Here is a tiny trained network, its code and every weight. The questions are about switching its units off for an input and a class, where a switched-off unit gives its printed mean instead of its output.

import numpy as np


def w(rows, s, z=0):
    codes = np.array(rows[::2]) - 128.0
    scale = np.full(codes.shape[1], s)
    scale[-1] = z or s
    return codes * scale


def norm(h):
    return h / np.sqrt((h * h).mean(-1, keepdims=True) + 1e-5)


def f(y):
    return y / 2 * (1 + np.tanh(0.7978845608 * (y + 0.044715 * y**3)))


def log_softmax(a):
    a = a - a.max(-1, keepdims=True)
    return a - np.log(np.exp(a).sum(-1, keepdims=True))


def net(x, mask):
    res = np.array(x, float).reshape(1, 8) / 4 @ E
    u = 0
    for l in range(2):
        y = f(norm(res) @ A[l][:, :-1].T + A[l][:, -1])
        res = res + np.where(mask[u : u + 4], y, B[l][:, -1]) @ B[l][:, :-1]
        u += 4
    return log_softmax(norm(res)[-1] @ U[:, :-1].T + U[:, -1])


A, B = {}, {}
E = w([
[136,147,99,160,125,133,94,101,77],'x0',
[201,108,161,109,133,81,108,144,152],'x1',
[183,45,60,176,140,102,81,138,111],'x2',
[102,104,124,48,108,163,86,108,145],'x3',
[136,86,117,90,165,178,137,70,165],'x4',
[122,136,84,129,40,1,167,126,159],'x5',
[160,151,115,99,76,148,131,182,146],'x6',
[113,162,148,115,124,110,86,104,111],'x7',
],0.009)
A[0] = w([
[143,46,107,170,96,41,226,62,130,4],'L0N0',
[182,190,64,62,55,152,25,133,69,179],'L0N1',
[184,69,92,133,86,140,60,1,73,36],'L0N2',
[210,111,103,85,134,47,178,125,141,44],'L0N3',
],0.0061,0.0027)
B[0] = w([
[88,41,126,106,127,207,127,55,78,254],'L0N0',
[110,54,193,127,188,91,198,136,137,225],'L0N1',
[76,254,109,82,199,110,173,113,71,223],'L0N2',
[146,99,136,89,122,135,99,165,223,208],'L0N3',
],0.0087,0.0027)
A[1] = w([
[232,147,196,238,166,144,151,224,125,255],'L1N0',
[166,74,40,240,67,130,180,151,127,167],'L1N1',
[253,110,108,214,181,180,76,147,47,73],'L1N2',
[37,216,149,107,54,112,237,194,122,219],'L1N3',
],0.0057,0.00079)
B[1] = w([
[135,155,131,119,205,56,172,121,120,234],'L1N0',
[121,76,114,35,94,154,88,119,165,225],'L1N1',
[92,210,178,59,131,8,221,248,108,237],'L1N2',
[90,161,138,135,225,103,122,168,101,254],'L1N3',
],0.012,0.0036)
U = w([
[129,147,108,155,126,168,129,77,154,32],'0',
[204,58,127,78,109,83,159,172,200,178],'1',
[160,138,133,193,111,162,104,124,162,1],'2',
[89,173,180,124,229,87,194,170,97,198],'3',
[93,94,39,160,55,95,83,90,73,48],'4',
[103,83,137,98,156,249,140,75,152,243],'5',
[152,149,176,159,79,149,138,135,177,40],'6',
],0.013,0.0054)

Each question gives the input, the list of numbers given to net, and the class t.
The units are the neurons (one row each of A and B). Each row of codes is followed by its name. A weight is (code - 128) times the scale printed after its matrix; where a second scale follows, it is the last column's (A, B and U).
mask holds one flag per neuron, layer by layer. A switched-off neuron (its flag False) gives its mean, the last column of its row in B, instead of its output. The means were averaged over made-up inputs and are rounded, as every weight is.
A unit's drop is (log p(t) with every unit on - log p(t) with that unit switched off) / (log p(t) with every unit on - log p(t) with every unit switched off).
The circuit of an input: a set's keep is (log p(t) with only the set's units on - log p(t) with every unit switched off) / (log p(t) with every unit on - log p(t) with every unit switched off). Starting from all 8 units, units are removed one at a time, each time the one whose removal leaves the highest keep (on an exact tie, the one counted first), for as long as the keep stays at least 0.8.
units of the circuit, in order: the units of the circuit, biggest drop first
top k neurons: the k neurons with the biggest drops, biggest first
top k neurons in layer l: the k neurons of layer l with the biggest drops, biggest first
drop of u: that unit's drop, to one decimal
input [6,-8,4,-1,1,-6,2,-6], class 3: units of the circuit, in order : [L1N2]
input [-6,-6,7,-5,8,2,7,-6], class 5: units of the circuit, in order : [L0N0, L1N2]
input [-1,-2,-5,-7,-1,7,-7,-6], class 5: units of the circuit, in order : [L0N0, L1N2, L1N0]
input [-4,3,-2,-1,0,-2,-7,8], class 5: top 2 neurons : [L1N2, L1N3]
input [1,5,-3,1,8,5,-2,-8], class 5: top 2 neurons : [L0N0, L1N2]
input [-3,-5,0,-6,-7,8,-2,7], class 4: top 2 neurons : [L1N2, L0N2]
input [-8,1,6,4,2,-5,-4,-3], class 3: top 2 neurons : [L1N2, L0N0]
input [-5,4,-2,-2,5,6,-5,7], class 1: top 3 neurons : [L0N3, L0N2, L1N3]
input [1,7,8,-4,-3,-1,5,5], class 3: top 2 neurons : [L1N2, L1N0]
input [-7,0,7,5,0,-7,-2,-5], class 3: top 2 neurons in layer 1 : [L1N2, L1N1]
input [-2,5,-2,-5,2,1,-2,3], class 1: units of the circuit, in order : [L1N3, L0N2]
input [3,-2,1,-5,-8,5,1,-6], class 1: top 2 neurons : [L1N1, L0N2]
input [4,2,-2,7,7,7,-3,2], class 5: top 2 neurons : [L1N2, L1N0]
input [-5,-5,2,8,-3,2,0,-8], class 5: top 4 neurons : [L1N2, L1N0, L0N2, L0N3]
input [2,-4,-1,3,-4,8,-3,-6], class 4: top neuron in layer 1 : [L1N2]
input [6,-6,-7,-8,7,7,-4,-2], class 5: top 2 neurons in layer 0 : [L0N0, L0N2]
input [-2,6,1,-8,-4,5,-4,6], class 1: drop of L0N0 : 0.1
input [4,-1,0,3,-3,5,-8,-4], class 4: drop of L0N0 : -0.1
